[-50 -45 -29 -25 -31 -36 -22   2  27  41  33  21  17  25  45  57  45  17
  -7 -17 -13  -5  -2  -1 -16 -37] : K_421
[-28  -3  23  37  37  24  16  24  40  53  48  25   0 -15 -12  -7  -3  -1
 -11 -33 -49 -47 -33 -23 -30 -37] : K_898
[ 16  25  47  54  43  18  -4 -15 -12  -6   0  -3 -16 -36 -51 -45 -31 -25
 -31 -36 -23   4  30  41  34  20] : K_514
[ 14  26  45  55  41  18  -6 -16 -14  -7   1  -3 -16 -38 -50 -45 -28 -24
 -33 -37 -23   5  30  40  32  24] : K_900
[ 32  20  16  30  46  54  42  16  -8 -14 -13  -6  -1  -4 -19 -39 -49 -41
 -30 -24 -34 -36 -22   7  31  40] : K_553
[ 42  55  46  22  -3 -14 -13  -8  -3  -1 -13 -36 -51 -44 -32 -25 -30 -37
 -25   1  27  40  37  25  16  26] : K_684
[ 20  19  31  48  56  38   9 -10 -14 -12  -5  -2  -4 -22 -40 -49 -41 -27
 -25 -34 -34 -17  11  33  42  32] : K_710
[ 24  42 -46 -30 -26 -31 -35 -26   2  28  39  35  26  16  25  44  54  45
  18  -3 -15 -14  -7  -2  -3 -15] : K_247
[ 36  53  51  30   5 -13  -6 -16 -13  -5  -1  -4 -19 -38 -51 -44 -29 -24
 -34 -37 -22   4  31  39  35  22] : K_830
[-46 -49 -36 -26 -27 -36 -30 -10  20  38  39  28  16  20  37  53  51  30
   5 -13 -15 -10  -4   0 -10 -29] : K_697
[-37 -24   3  28  41  34  24  17  24  43  55  46  22  -5 -15 -14  -7  -2
  -3 -16 -36 -50 -43 -29 -23 -30] : K_89
which: [-16 -38 -50] => K_900
which: [  5 -13  -6 -16 -13  -5  -1  -4 -19] => K_830
which: [24 43] => K_89
which: [34 24 17 24 43 55 46] => K_89
which: [ 37  53  51  30   5 -13] => K_697
which: [-24   3] => K_89

[ 24 -21   8  20] -> K_969
[-21  24  18  31] -> K_621
[ 32  -5  -7 -46] -> K_131
which: [-21   8  20] => K_969
which: [ 24 -21] => K_969
which: [ 8 20] => K_969
which: [-21  24] => K_621

[  4  14 -17  12   2  -6  -5 -10  -5   0  11  -3 -15  -5   0   3  -7   9
   1   4  -3 -11  -5   2] -> K_25
[  0 -20  13   9   6  -8   3  -3  -2  13 -21  -4   2  -2   5  -7  -7 -28
   4  -3   1  -3  -1  -4] -> K_496
[ -1 -11  18   8   6   8   0   3   7   3 -32   4   2   1   2  32   2 -19
   5  -7  -3  -4   2   0] -> K_515
[ 11 -16   7  -2  -7   7  -2   7  -7  -2 -13  15  -7   2  -2 -16   8  20
   4   3   2   2   0  30] -> K_599
[ -6  -2 -28   1  -4 -16   2   4   3  -3   9 -15  -5  11  -7   3   0   0
  -5   4   9  -8  -1   8] -> K_547
[  2  -9   5   6  11  -3   0   2  -5   3  30   7   6   2   1  25  -1 -11
   0 -11 -13  -8   5  -2] -> K_735
[ -2  -2 -16 -23   3  10   6   4   9   1  19  14   2   8   2   7   5 -11
  -1  -6   1  -4   4 -36] -> K_749
[-11 -12 -14 -16  14  -6   2   2  -4   6  15   8 -11   2   1   1   6 -19
  -3 -11  -8   2   0  -3] -> K_344
[ -5 -10  29  35  -9  19   4   5  12   3  10  -5  10  -7   3 -20   1  42
   3  18  -7   6   1  -7] -> K_938
[ -7  -8  19  12   6  -5   3   1 -14   0  62  -7  11   0   1   2   0 -23
 -11  -1 -17  -5   5   9] -> K_990
[ 15  16   7 -14  11  13   4   7   0   4  -9 -11  13   5  -2   3  -7  12
   2   3  -7   1  -2  10] -> K_650
[ -6  -7   7  19  -6  -6   2  -1  -6  10  26  13   2   5   2   5   2  24
   2 -19   0   9   2  -3] -> K_392
which: [-11 -13] => K_735
which: [ 0  0 -5  4] => K_547
which: [  9   1  19  14   2   8   2   7   5 -11  -1] => K_749
which: [  0  11  -3 -15  -5   0   3  -7   9] => K_25
which: [-7  7 -2] => K_599
which: [  2  -4   6  15   8 -11   2   1   1   6 -19  -3] => K_344
which: [-15  -5  11  -7   3] => K_547

[ 50  -9 -37   7 -30  41 -14   2  30   5]  K_324
[-44  -8   0 -10  19   6  24  26  -4 -13]  K_29
[ 28  34   0  52  -9 -37 -22  19 -10  29]  K_850
[ -1 -25 -10 -17  -5   7  -3  -2  -6 -11]  K_206
[ 26 -20 -15  12  22   9  -5 -39   6  -8]  K_120
[-3  6 -1 13 24  8  5 12 16 32]  K_45
which: [ -1 -25 -10 -17  -5   7  -3  -2  -6] => K_206
which: [ 6 -1 13 24] => K_45
which: [ 52  -9 -37] => K_850

[-1  2  1 42 21 -3  6  4  1  0  0 -1  2  0  2 -5 -1 -2  2  1  0 -1 -1  0
 -1] : K_663
[-2  1 -2 -1  0 10  2  8 34 45 27  6  0  0 -2  1 -2  1 -2  3 -1 -1  1  2
  1] : K_725
[ 0  1  1 -1  2  8 18 42 39 15  1  0  0  0  1 -1  0 -1  1  0 -1  2 -1 -1
  0] : K_83
which: [21 -3  6  4  1  0  0 -1  2  0  2 -5] => K_663
which: [ 0  1  1 -1  2  8 18 42 39 15  1  0  0  0  1 -1  0 -1  1  0 -1  2 -1 -1
  0] => K_83
which: [-1  2 -1] => K_83
which: [-2  1 -2 -1  0 10  2  8 34 45 27  6  0  0 -2  1 -2  1 -2  3 -1 -1  1  2
  1] => K_725

[-22  36 -15  18] = K_59
[-15 -15  36  50] = K_343
[22 42 24 31] = K_945
[ 14   7 -39  41] = K_845
[-15 -15  36  32] = K_428
[ 17 -11  48  30] = K_626
[ 21 -15  36  31] = K_173
[ -8  38 -14  20] = K_979
which: [-15 -15  36  50] => K_343
which: [-15  36  32] => K_428
which: [ 38 -14  20] => K_979
which: [-15 -15  36  32] => K_428

[  0  -8   1  -2  -4  -8   0  -4 -13  -1  12  17] = K_927
[  2  -3  -2   1   1  -4  -2   2 -13  -1  -5  -4] = K_521
[-46 -26  -6  -8 -19 -25   1  -5  11 -12   9  14] = K_855
[  0  -4 -13  -2  12  17   1   3  -6   9 -13 -15] = K_632
[  8 -17  -2   0  -3 -18   0   4   8  -3 -22 -37] = K_812
[-27 -12  -3  -2  -8 -11   0  -4  -1 -13   1   6] = K_282
[-13 -17   0  -3  -5 -23   2  -8  -9  -2   5   4] = K_743
[-17  -2  -3  -3  -4   1   2   1 -12  -4  11   9] = K_907
[ -1  -8   1  -2  -4  -8   0  -4 -13  -1  12  17] = K_894
[-26  -7  -4  -5 -10  -7  -2  -2   4  -6  11  22] = K_748
which: [  0  -8   1  -2  -4  -8   0  -4 -13  -1  12  17] => K_927
which: [  0  -3  -5 -23   2  -8  -9  -2   5] => K_743

[ 35   1  55 -41 -28  21  19 -34   3] -> K_181
[ 50  15  -9  49  15 -33 -24 -39  -3] -> K_233
[  5   5 -34  29   2 -38 -18 -17  10] -> K_733
[-40  19 -23   4  23  -2  27  19  30] -> K_572
[-28  24  -9  49  15 -33 -24 -39  -3] -> K_911
[-24  -1 -48  19   9 -27 -11  21 -10] -> K_301
[ 19 -16  11 -41 -28 -15  -8 -19  13] -> K_313
[-3  9  4  1 -1 13 -9  9  0] -> K_652
which: [-11  21] => K_301
which: [ 1 55] => K_181
which: [-28  24  -9  49  15 -33 -24 -39  -3] => K_911
which: [ 35   1  55 -41 -28  21  19 -34   3] => K_181
which: [-34  29   2 -38 -18 -17] => K_733
which: [ 1 -1 13] => K_652

[-29 -28  18  22 -15   6]  K_557
[30 11 -5  4 10  9]  K_666
[-29 -28  12 -25  11  -6]  K_394
[ -3 -17  12 -24 -17   2]  K_411
[-29  11  12 -25 -28  12]  K_694
[ 36  25 -15  22  18   6]  K_532
which: [22 18  6] => K_532
which: [-15  22  18   6] => K_532
which: [-29 -28  12 -25  11] => K_394
which: [-25 -28  12] => K_694
which: [ 36  25 -15  22  18] => K_532
which: [-29 -28  12 -25  11  -6] => K_394
which: [ -3 -17] => K_411

